Here is a tiny trained network, its code and every weight. The questions are about switching its units off for an input and a class, where a switched-off unit gives its printed mean instead of its output.

import numpy as np


def w(rows, s, z=0):
    codes = np.array(rows[::2]) - 128.0
    scale = np.full(codes.shape[1], s)
    scale[-1] = z or s
    return codes * scale


def norm(h):
    return h / np.sqrt((h * h).mean(-1, keepdims=True) + 1e-5)


def f(y):
    return np.maximum(y, 0)


def log_softmax(a):
    a = a - a.max(-1, keepdims=True)
    return a - np.log(np.exp(a).sum(-1, keepdims=True))


def net(x, mask):
    res = np.array(x, float).reshape(1, 2) / 4 @ E
    u = 0
    for l in range(2):
        y = f(norm(res) @ A[l][:, :-1].T + A[l][:, -1])
        res = res + np.where(mask[u : u + 5], y, B[l][:, -1]) @ B[l][:, :-1]
        u += 5
    return log_softmax(norm(res)[-1] @ U[:, :-1].T + U[:, -1])


A, B = {}, {}
E = w([
[147,135,68,193,90,99,184,185],'x0',
[182,129,254,159,109,218,131,153],'x1',
],0.012)
A[0] = w([
[167,165,80,76,140,151,131,119,3],'0.n0',
[180,137,181,187,79,187,183,190,174],'0.n1',
[141,175,200,135,191,117,1,52,15],'0.n2',
[11,39,96,150,125,170,193,107,145],'0.n3',
[97,162,3,68,111,60,144,129,134],'0.n4',
],0.005,0.0043)
B[0] = w([
[211,168,44,47,141,120,44,187,128],'0.n0',
[104,139,101,98,174,78,74,77,231],'0.n1',
[178,158,171,90,184,136,2,91,179],'0.n2',
[106,116,143,161,147,129,111,94,165],'0.n3',
[156,156,134,137,163,93,51,101,254],'0.n4',
],0.0077,0.0065)
A[1] = w([
[171,144,111,172,74,138,219,210,4],'1.n0',
[193,166,138,173,158,105,40,127,80],'1.n1',
[161,136,189,169,92,163,190,173,168],'1.n2',
[206,144,89,252,63,129,198,233,96],'1.n3',
[248,151,223,225,92,206,139,209,92],'1.n4',
],0.015,0.0014)
B[1] = w([
[165,143,178,102,134,181,153,180,164],'1.n0',
[129,110,136,158,82,163,201,168,252],'1.n1',
[134,121,101,198,94,117,137,125,162],'1.n2',
[120,111,243,55,157,200,57,62,208],'1.n3',
[93,138,3,130,144,24,118,114,223],'1.n4',
],0.012,0.016)
U = w([
[99,127,47,184,122,18,104,84,197],'0',
[105,97,236,32,129,201,82,62,157],'1',
[120,92,167,161,53,186,245,174,179],'2',
[191,156,157,112,108,104,130,171,22],'3',
[150,195,169,133,175,122,147,191,1],'4',
],0.013,0.0046)

Each question gives the input, the list of numbers given to net, and the class t.
The units are the neurons (one row each of A and B). Each row of codes is followed by its name. A weight is (code - 128) times the scale printed after its matrix; where a second scale follows, it is the last column's (A, B and U).
mask holds one flag per neuron, layer by layer. A switched-off neuron (its flag False) gives its mean, the last column of its row in B, instead of its output. The means were averaged over made-up inputs and are rounded, as every weight is.
A unit's drop is (log p(t) with every unit on - log p(t) with that unit switched off) / (log p(t) with every unit on - log p(t) with every unit switched off).
The circuit of an input: a set's keep is (log p(t) with only the set's units on - log p(t) with every unit switched off) / (log p(t) with every unit on - log p(t) with every unit switched off). Starting from all 10 units, units are removed one at a time, each time the one whose removal leaves the highest keep (on an exact tie, the one counted first), for as long as the keep stays at least 0.8.
units of the circuit, in order: the units of the circuit, biggest drop first
unit that matters most: the unit with the biggest drop
k most important neurons: the k neurons with the biggest drops, biggest first
top k neurons in layer l: the k neurons of layer l with the biggest drops, biggest first
drop when u is switched off: that unit's drop, to one decimal
input [1,-2], class 2: unit that matters most	1.n4
input [-4,5], class 0: 2 most important neurons	[1.n4 1.n3]
input [1,2], class 2: 3 most important neurons	[0.n1 1.n4 1.n3]
input [2,4], class 0: 2 most important neurons	[1.n4 0.n4]
input [-3,1], class 2: 2 most important neurons	[1.n3 1.n1]
input [6,5], class 1: 4 most important neurons	[1.n3 0.n2 0.n4 1.n0]
input [2,1], class 2: 3 most important neurons	[0.n1 1.n4 1.n3]
input [3,-2], class 2: 2 most important neurons	[0.n4 1.n4]
input [2,-2], class 2: top 2 neurons in layer 1	[1.n4 1.n1]
input [-1,2], class 2: 2 most important neurons	[1.n3 0.n1]
input [7,-5], class 1: 3 most important neurons	[1.n3 0.n1 1.n4]
input [7,-6], class 1: top 2 neurons in layer 0	[0.n1 0.n2]
input [0,-2], class 2: 2 most important neurons	[1.n4 1.n1]
input [-2,4], class 0: 2 most important neurons	[1.n3 1.n4]
input [0,7], class 0: most important neuron	[1.n4]
input [-5,5], class 0: units of the circuit, in order	[1.n4 1.n3]
input [6,0], class 1: drop when 1.n3 is switched off	0.2
input [2,5], class 0: drop when 1.n4 is switched off	0.3
input [6,4], class 1: drop when 1.n0 is switched off	0.0
